Each row is followed by its class.
[-34 -10 -17  44  -3  18   5  19   5  25  -6  -4  33 -31  11   0  -1   0
  13 -18  42  30   5 -35 -38  33 -48  -8  41 -23  -8   3  25 -64  -8 -16]
Bon
[ 15   7 -15 -26  28  -5  17   9  26 -36  31  30 -72 -13 -27  27  10 -56
  18   7 -27  17 -44  59   2  14  19  32 -58   3  22  42  14 -19 -19  -6]
Rap
[ 22  35   5  -7   1  27   9 -37   0 -17  15  70  50  -4 -21 -12   2  11
 -66 -60 -10  12   7  59  -3 -38 -58  16  20  28  -9 -31 -10 -14   7 -46]
Kez
[ 45  -6  28  -9  38  45  -4 -32 -19  40 -12  33 -77 -19  -3  -1  19 -56
   9 -13  27 -35   3  60  40  10  12   0 -19   6  -8  -5   1  -3  17  43]
takas
[-32  41  -2 -76 -55   5  10 -13   6 -37  61  -7 -54  -8 -16  24 -13  16
 -47   6   0 -10  22   8 -22   0   0   8   1 -27 -19  76  15 -48  27  39]
Kag
[ 30  12   5  53 -74  27 -24 -16  -8  28 -13  24  -6   1 -12  21   5  -7
 -19 -33  15 -18  -3  67  -8  20 -51  31  34 -41  18  -2   9 -13  -1 -46]
rubob
[-22 -37  12  18 -28  16  -8 -12   7  25 -11 -21   7 -47   2  -2  -3   8
  14  17  -9  34 -16 -17 -20 -24  18 -20  11 -24  14 -14 -10 -14 -17  19]
takas
[ -6 -14 -13   8 -29 -34 -29  -3 -10   2 -59 -62 -46   0  35   2 -41  25
  12 -19 -25   1 -14  -1   6 -16  14  -4  16 -29 -50 -52  -2 -16  -8  36]
takas
[-37 -14   6 -37 -25  27  -8  -5   9  23  40  21 -48 -14  -8  -5   3   2
  -2  20 -10  11 -11  46   9 -14  28  -5 -61  32 -19  11 -29  16  13  44]
zof
[-37  23 -15  45 -43  -8  -6  11  16   1 -14 -21  33  29  23 -11 -31  33
  -1 -14  37  27  23  12 -57  26 -65  -7  31 -25  28  13  35  -8 -16 -32]
zof
[-22  34 -45   1  13  88  56 -18 -25   7  50  22 -63  18 -12  47  -7 -16
 -20   6  38  23 -25  56  21  48  15  -3   5  -9 -32  27  20  13   5  10]
Kag
[ 32 -38 -16 -17  -6 -17 -47  17 -28  10 -52  -5  31 -36 -28  18  -1   0
   7  16   0 -50 -60 -22 -18 -17 -12   6  53 -17  45 -75 -26 -29 -40 -10]
vubu
[ 23  -1 -12  59 -88  -1 -12   6   4  53   6 -20 -13  -6 -16 -37  -3   5
  -2  15  13  47  22 -20 -30  11 -56 -10 -10  32  -7  51  14  66  19  -2]
Bon
[-25   1  25  59 -42  31  -7  -8  11  32 -10 -12   5 -23 -10  -8  -1  20
 -13 -33   6  43  22   7  -1  17 -10 -24  38 -41 -27 -23   6 -39   8  17]
Kez
[  10  -27  -23   18 -114  -52  -36  -25   18  -40  -15  -39   -1   19
  -16  -10  -14    1   34   23    8   29  -28  -40  -40    9  -10   21
  -16  -39   75   57    0   62   13   10]
Puf
[ 99  -5 -16  16   5 -40  10 -29  -5 -22 -60 -30 -31 -13  12   4  -1  23
   2   4  -2  -9   5  34  12  33 -31   6  -2   0  38  -4  15   6  -3 -26]
zimo
[ 29 -37  15  54  13  55  20 -26  32  54   1  11  31 -48   3   2  -3 -20
  20  14  -6  62  33   0 -24  52 -18  17  34   4  33  -1  17  12  -1   0]
Bon
[ -38  -16  -10    5 -102   37   24   21   -2   47   24   -7   17  -19
    0  -19   13   -4    0   38   34   15  -22   -6  -46    0  -17    2
   48   -9    8   31    3  -27    9  -48]
rubob
[-15 -18 -12 -15  59  -4  35  -5 -17   8   4 -11 -10  27 -28  34 -18 -17
  -4  -4  23  25   2  -2  27  39  53  22 -62  -4  19 -16 -24  -1   4   2]
zimo
[ 29 -42  37  16   0  26  24 -37 -12  30 -14   7  15 -65 -38 -28   3  49
   5   4 -15  42  -7  81  22 -26 -44 -39  24  31 -27 -73  -3 -11  -9  14]
Kez
[ 45   9  42  11  17  38   3 -47  -1  -2   5  23  25 -12  15  23  29 -25
  -6   9 -10   9 -12  58  48  -3 -14   7  16 -24 -22  18  16  21  31 -17]
rubob
[ -6 -44  22  20   3  45 -20  -9 -22  27 -29  48 -28 -24  25  38  -7   0
  -5  14  -3 -56  33 -24  13  39  13  28  56 -51  22 -11  -2 -21 -31  34]
Kag
[ 34  -7  37  11  -8 -16 -57 -17 -18  -8  -1   2  44  14 -34 -37  12  14
   4   0  22  33   5  -1  12 -30 -78 -44 -12   7  41  22   2  52 -14  24]
Puf
[  2  32 -11  16 -45  39  53 -56  -7  15 -13 -11  -7 -16  56  14  24  29
 -66   5  16   4  -1 -30 -15  23  19 -40  16 -24   4 -12  -8 -22  33 -16]
Puf
[ 68  11  27  44  18  38   9  19  -9   7   1 -10  -7 -19 -25 -11   3 -54
  11 -18   5  15  -5  65  24  -1 -22  17 -28  10   7  -1   8  19  11 -14]
Rap
[ -7  -9  29 -10  40   9  14  -4   7  -7  14  12  35  12   7  -6   1   2
 -15   1  -9  -7   6 -22  29 -10  12  -6 -35 -22 -58  62  15 -18  36 -11]
zimo
[-13   4 -29  38 -37  46 -22  13 -22  53  32 -26 -38   1  32   2 -31  26
 -19  39  31  -9  41 -45 -21  18 -14 -46   7  -9   3  56  21  22 -17  36]
Rap
[-38 -40   5 -32  19  32  -4  24  -8 -23  34  27  32  -2 -20  43  39 -34
  61  20   2  14 -41  21  32 -11  -6   6 -39 -15  -9 -23  -3 -19  29 -28]
takas
[ 63   1   4  26 -55 -24   0  23   3 -24  21 -16  11 -28 -46 -27  40  27
   8 -10  18   2  17  22  -5  19 -38   6 -10   7  19  38  -4 -28  57 -53]
Bon
[-13  11  41 -31  -3 -23  13 -24  -2 -26  -5  32 -11  -8  12 -11  35  -3
  -2  -2   3  12 -31  18  22 -24   4 -28  15 -16 -37   2   6 -35  19  13]
Rap
[  15  -20   10   -1 -103   21   31  -17    1  -29    8  -68   -1  -13
   27  -24  -23   49   37   25   26    8   38    8  -29    5  -19   13
   43    3   20   36   12   47   33   13]
zimo
[ 64 -38  15  53  -7  15 -35  -7 -36  24 -22 -13  -5 -29 -57  14  -4 -12
  31  17  44 -14  20   6  28  39 -53  -5  -5  -4  51   3   5  58  -1  52]
Kag
[  9 -36   0   0 -47  66  35 -19  -9  50  41   7   6   7 -42  21 -47 -13
  -4  17  -7 -44  65  34 -19   6   2  19  -5  20  11  19  11  51   5  35]
Kag
[ 58 -28  33   2   8  42  -4   0  -6   8  10  -9  18  -8 -57  10 -17 -16
  26   4  -7   5   3  86  13  23 -50  43  40  12  39 -32   7  28 -20 -10]
rubob
[ 30 -30  25 -16 -92  30   4  37  14  32 -33  -7 -45  25 -16 -39  23 -91
  57 -21  15 -20  31  25  -3  28 -29  24  47 -16  10  15  21 -13  -1   3]
zimo
[  6 -18 -29  -8 -19  46   7 -31   2  23  38  45 -32   4 -19 -23  11 -13
  20  -4  45   4 -14  52  12  27  31 -20  15 -11 -35  67   9 -29  46  30]
Kag
[-50  13 -11 -18 -15  35  30   0  30  18  66  40  -4   4  13   9  20  40
 -36  13 -15  19   7  28  12  13  48 -15  -7  -6 -52  42 -16 -35  14 -21]
zof
[-16   8  19  31 -19   2 -16  -1 -16 -10 -11 -20 -43 -20 -13   6 -22  48
 -21  -3  13   6 -34  -1 -20  16  21  20  -6 -27  28 -10 -17 -11  13  -3]
takas
[ 71  51 -26  33 -44  -6 -17 -20 -35   3 -36 -14 -52  17  29  -9  -7   7
 -43  -1  32  -7  -2   9  20  23  12  11  52  -9   3  23  -8  40  26   2]
Kag
[-14  -5  19  18 -15  42  10  14  -2  56  -2  -6  19 -53  11  26 -18   2
 -13  21  -8 -33  28  23 -41 -20  -8 -16  38 -22  14 -25  28 -94 -27 -14]
Kez
[ 18 -38 -13  -1   2  31 -22  34  -3 -10  -1   1  27  14  36 -18   8  20
   9  11 -19 -25  18  26  16  11  21  12 -21 -26  10 -12 -23 -39  44 -65]
zof
[-21 -17   3  50  20  79  40 -18  -6  30  23  -4  32 -38  26  67 -24   4
  13  40   7  52   8  24  25  35   0  34  28 -36 -25 -23  22  11   7 -13]
Kez
[-18 -41  -8  20  -4  34   1  25 -12 -34 -34 -17  -9   4 -33 -44   2 -19
  23 -42  34  28   1 -31 -10  46 -38  -5   4 -20  30 -23  -4 -10  13  15]
Kag
[ 59  17  -4  26 -42 -21  -4 -22 -14  -9  11 -14  -6 -28 -34  32  -9  20
 -23  -4  19 -79  32 -19  28   5   1   1  16   4 -15  55  -3  41  11  59]
Kag
[ -1 -18 -28  62 -54  34   3   6  18   9 -12 -12  56 -32  11 -22  15  51
 -14 -25   8  24   9 -38 -39   5 -23 -48  34 -10  30   3 -10 -31 -17 -37]
zimo
[ 12   3  -5 -22  62  -5 -22  39  -8  -6  32  29  22  -3  -3 -20  37 -27
  17  12  20  15 -24  13  24 -18 -13 -37 -58  29 -11  26   3 -50  33 -22]
Rap
[  2   3 -34  25 -61 -29  24 -30  -2 -14 -30  -8  14  -8  25 -27  26  72
 -47  31  -6  42  -3 -65 -21   7 -13 -51  35   9  23 -11 -10  23  12 -43]
Kez
[-20 -17  21 -11  54   4   8  -9  25  -8  23  17  13  -5 -21   6  19  18
  12  10  -3  50 -19  20   0  41  47  13 -42   4  17  -9 -19 -12  54  -6]
vubu
[  4 -16  24  45 -42  -4  -8  -8 -23  38  17  21  28 -17  -2  -1 -22  59
   4  36  12  19   6  52 -16 -22 -69  -6 -26   7 -10  14  25  16  16 -33]
Rap
[ 32 -23 -29  26 -82 -14 -13  -5  19  12 -57   8 -25 -28  60 -37  -7  34
 -14 -12 -12 -14  -1  21 -20  20  -6  41  52 -31  -7  -7 -19 -40   5 -45]
zof
[-44 -24  -8  -1   1  27   5 -36  -8  -5 -50  29  -6  -6  51 -32   3   6
 -17   0  17  11 -67 -22  -6   3  52  -8  24 -33  -4 -36 -32 -11  15  -1]
zof
[-17   4 -34 -23 -61 -23   4  -5  -2  35  34  21   1  32  32  -7 -23  68
 -31  66  -3  11  14  34 -37  -8  25  10  -2  17  28  37 -15  16   3 -58]
zof
[-14 -22   1 -47 -16  34   9  -7  -2 -25  13  29 -45  53  38 -35   1 -27
  63  -4  18 -37   7  73 -17 -16  52  22   6  22  27   8   2   4  45  -5]
takas
[ -1 -17 -30 -30  -6 -25 -28 -20   1 -23  -5  10  32   5  56 -37  -7  51
  -5  31   7  16  25 -46 -56  -8 -58 -46 -11  42  55   3  11   1  25  -7]
Rap
[ -1  -9  19  15  34  -6 -15   0  12   2   4  14 -52  17 -16  -3  -1 -25
  -3 -32 -29  36   8  21  50   2  43  28 -53 -20 -31  23 -19  20  -4  17]
takas
[ 33  39 -14  58 -23  -6  16 -35  11  -2 -14   7   2  15  14  10   6 -12
  37  10  43  -8 -39  23 -26  27  13 -17  69  13  14  33  43  40  15   2]
Bon
[ 47   8   6  26 -46 -10  -6 -11  16  20  -9  17  14  26  12 -11  25  14
  40  57  24   5 -14  48 -10  44  10  -7  37  46  65  -2   0  70  36 -25]
zof
[ 17 -25  22  11  -3 -16  -6   4  10  38  -5  -6  52  -2   9   9 -32   8
  47  56   1  -1 -11  22 -24 -11  31  19   3  33  30  13  11  17  13  -8]
zimo
[ -6 -20  -5 -68 -29 -55  -5 -42  21 -20 -48  22 -48  43  22 -47  -9 -15
  20 -11 -15  37 -38   8  -5   2  -3  15  51   8 -16 -11   2   8 -26  42]
Puf
[  2  22  14  17 -44   9   1   6 -22  -3 -21 -26  41   2  29 -28   0  63
 -23  41  23  31 -35 -50 -16 -12 -37 -40  87  -1  -6  17  13  28 -12 -29]
zimo
[ 68  -8   4  11 -78  -6  -8 -26   6  38   3 -21  19 -19  17 -27  17  22
  18  49  19  21   2   6   2  17  12 -32  67   1  -1  17   2   4  58   3]
Rap
[ 35 -27 -24   0  36  34 -35  11  -1   9  27 -15  43  -7 -18 -19 -10 -28
  56   5  14   1 -30  23  11 -17   6 -27   3  16 -38  23  16 -16  34  21]
Bon
[-15  37 -58  33 -64  78  33 -29 -15  34  44  29 -33  46  32  12  -2 -20
  -2   7  35  -4  -3  80 -11 -10   0 -29 -24  18 -33  38  37  37  48 -32]
Kez
[ 36 -18  41 -21 -48  14  -5 -38  17 -19   3   6  27 -62 -23 -12  22  -5
 -24  -9 -14  20 -11  40 -18 -13 -19  36  30 -41  50   9 -19 -52  22 -31]
rubob
[  41   22    1    2 -102  -33    2  -81    8  -33  -39   -4    1   -2
   46  -28   12   50   -5   15   30   44  -39   10  -27    4   16    2
   88  -17   43   23   -9   35   40  -12]
zimo
[-16   9 -17 -47 -38   1 -26 -39  -2 -23  27  55   5  41  26   2   6  17
 -11   1  -9  -3 -28  26 -10 -24  32 -16  21 -14   0   4 -10 -20  34 -10]
Rap
[-29  11  23  49  21 -22 -12  -9 -21  14 -27  22 -22  -8  36  54   7   2
   0   0  -1  18 -30  39  28 -18   9   8 -69 -27  -8 -21  -1 -13 -25  -1]
Puf
[ 20   2  34  -1 -55 -30  -8 -37  18 -37  -6   2 -14   5 -38   6  28  -8
  -7  51 -28  30  -8 -50  10  13   6  -6  30 -14  58  39   4  94  -7  26]
Kez
[ -1   2  20 -42  25  22  52 -57  25  -1   6  29 -21  26 -20  32  13  -5
 -20  22 -29 -26 -13  18 -16  40  57 -12  12  -9  19  -8  14  17  19  11]
vubu
[  8  -4  13  -5 -30 -13 -35   4 -24  -9  11   2  -9 -11  21  36  17  42
   9  12   6 -32  25  13  25  -6  -3  12 -25  -4   6 -18 -22 -10  47 -10]
takas
[-15   1  15 -28   1   5 -10  -5   3  23  23   8  24 -14   5  18   3 -10
   7   2  25  -7   6   0  -4  -3  18  13 -14  15  -7 -14 -15 -36  57  10]
takas
[-49  49  15  -6 -53 -18  24  14  17 -43  -1  13 -56  -4  34   2  41  30
 -29 -23  14  62 -18  -7   0  25  29  24  58 -43  -2  32 -20 -56 -24 -29]
zimo
[ 52 -35 -31   7 -31  -1 -16 -16  36   5 -36   1 -23 -26 -14 -23  12 -57
  48 -19  10  37 -21   9 -34  62 -31  28  30  -7  38  -4  16 -31  27  -3]
Bon
